Below are the code and all the weights of a small trained network. Each question names an input and a class and asks about switching units off, where a switched-off unit gives its printed mean instead of its output.

import numpy as np


def w(rows, s, z=0):
    codes = np.array(rows[::2]) - 128.0
    scale = np.full(codes.shape[1], s)
    scale[-1] = z or s
    return codes * scale


def f(y):
    return y / 2 * (1 + np.tanh(0.7978845608 * (y + 0.044715 * y**3)))


def log_softmax(a):
    a = a - a.max(-1, keepdims=True)
    return a - np.log(np.exp(a).sum(-1, keepdims=True))


def net(x, mask):
    res = np.array(x, float).reshape(1, 6) / 4 @ E
    y = f(res @ A[0][:, :-1].T + A[0][:, -1])
    res = res + np.where(mask, y, B[0][:, -1]) @ B[0][:, :-1]
    return log_softmax(res[-1] @ U[:, :-1].T + U[:, -1])


A, B = {}, {}
E = w([
[60,110,29,49,15,6],'x0',
[27,226,119,176,34,211],'x1',
[132,130,120,135,129,126],'x2',
[114,125,159,97,116,134],'x3',
[153,254,81,2,200,165],'x4',
[145,91,144,73,51,182],'x5',
],0.0097)
A[0] = w([
[181,74,107,50,179,89,127],'N0',
[18,59,135,131,141,137,146],'N1',
[116,91,71,84,78,22,230],'N2',
[13,187,66,167,34,132,98],'N3',
[248,52,253,179,163,110,250],'N4',
[55,40,89,184,62,54,121],'N5',
[166,118,81,96,189,106,148],'N6',
[184,137,151,49,117,110,171],'N7',
[61,180,198,199,67,166,205],'N8',
[174,249,103,69,97,127,165],'N9',
[2,223,41,100,49,120,98],'N10',
[218,56,119,107,115,21,190],'N11',
[160,165,137,153,152,218,112],'N12',
[45,139,133,173,131,208,153],'N13',
[100,187,64,41,95,116,168],'N14',
[87,102,157,194,112,88,239],'N15',
[187,14,214,178,144,189,255],'N16',
[73,116,50,73,91,59,207],'N17',
[239,140,98,74,213,178,248],'N18',
[134,32,178,139,216,137,241],'N19',
[174,168,143,172,183,242,234],'N20',
],0.01,0.0049)
B[0] = w([
[159,124,161,54,171,72,182],'N0',
[106,133,146,135,34,155,154],'N1',
[106,51,100,107,112,58,216],'N2',
[124,113,130,167,118,185,229],'N3',
[164,124,118,229,181,156,223],'N4',
[68,121,106,133,40,108,202],'N5',
[161,122,139,109,173,109,166],'N6',
[115,98,135,106,194,107,167],'N7',
[185,216,62,111,56,147,204],'N8',
[77,128,143,188,252,173,208],'N9',
[50,114,125,193,167,186,251],'N10',
[152,23,159,138,128,45,196],'N11',
[106,217,130,61,119,89,174],'N12',
[137,203,79,87,56,102,181],'N13',
[48,103,130,181,177,108,217],'N14',
[177,97,91,190,1,105,178],'N15',
[142,153,103,239,151,152,215],'N16',
[115,43,72,112,152,101,219],'N17',
[111,139,189,75,248,166,213],'N18',
[133,97,152,210,136,194,193],'N19',
[161,222,159,82,130,156,212],'N20',
],0.0086,0.02)
U = w([
[107,59,79,255,193,243,251],'0',
[153,21,157,146,66,54,103],'1',
[172,124,180,92,219,199,53],'2',
[94,98,29,46,222,64,112],'3',
[217,209,74,166,42,158,202],'4',
[72,104,9,136,48,161,9],'5',
[66,252,82,51,164,168,107],'6',
],0.0084,0.0021)

Each question gives the input, the list of numbers given to net, and the class t.
The units are the neurons (one row each of A and B). Each row of codes is followed by its name. A weight is (code - 128) times the scale printed after its matrix; where a second scale follows, it is the last column's (A, B and U).
mask holds one flag per neuron, in row order. A switched-off neuron (its flag False) gives its mean, the last column of its row in B, instead of its output. The means were averaged over made-up inputs and are rounded, as every weight is.
A unit's drop is (log p(t) with every unit on - log p(t) with that unit switched off) / (log p(t) with every unit on - log p(t) with every unit switched off).
The circuit of an input: a set's keep is (log p(t) with only the set's units on - log p(t) with every unit switched off) / (log p(t) with every unit on - log p(t) with every unit switched off). Starting from the 12 units with the biggest drops (on a tie, the unit counted first), units are removed one at a time, each time the one whose removal leaves the highest keep (on an exact tie, the one counted first), for as long as the keep stays at least 0.8.
units of the circuit, in order: the units of the circuit, biggest drop first
k most important neurons: the k neurons with the biggest drops, biggest first
drop when u is switched off: that unit's drop, to one decimal
input [-6,-7,-7,8,2,4], class 2: units of the circuit, in order => N18
input [1,-4,-7,0,-2,-2], class 1: units of the circuit, in order => N10, N9
input [4,1,0,-5,-6,3], class 5: 2 most important neurons => N5, N0
input [0,1,-7,8,5,4], class 6: 3 most important neurons => N4, N11, N19
input [4,-6,-7,-3,0,6], class 1: 2 most important neurons => N11, N9
input [-7,-5,-4,0,2,-4], class 2: 2 most important neurons => N18, N20
input [0,-4,-1,8,7,5], class 2: 2 most important neurons => N18, N2
input [6,5,-6,0,0,-3], class 5: 2 most important neurons => N4, N5
input [-6,-3,1,7,1,4], class 2: drop when N15 is switched off => 0.1
input [8,-8,6,4,-1,-7], class 1: drop when N11 is switched off => 0.2
input [-5,1,-8,-3,6,3], class 6: drop when N12 is switched off => 0.2
input [6,-1,6,0,0,2], class 1: drop when N11 is switched off => 0.1
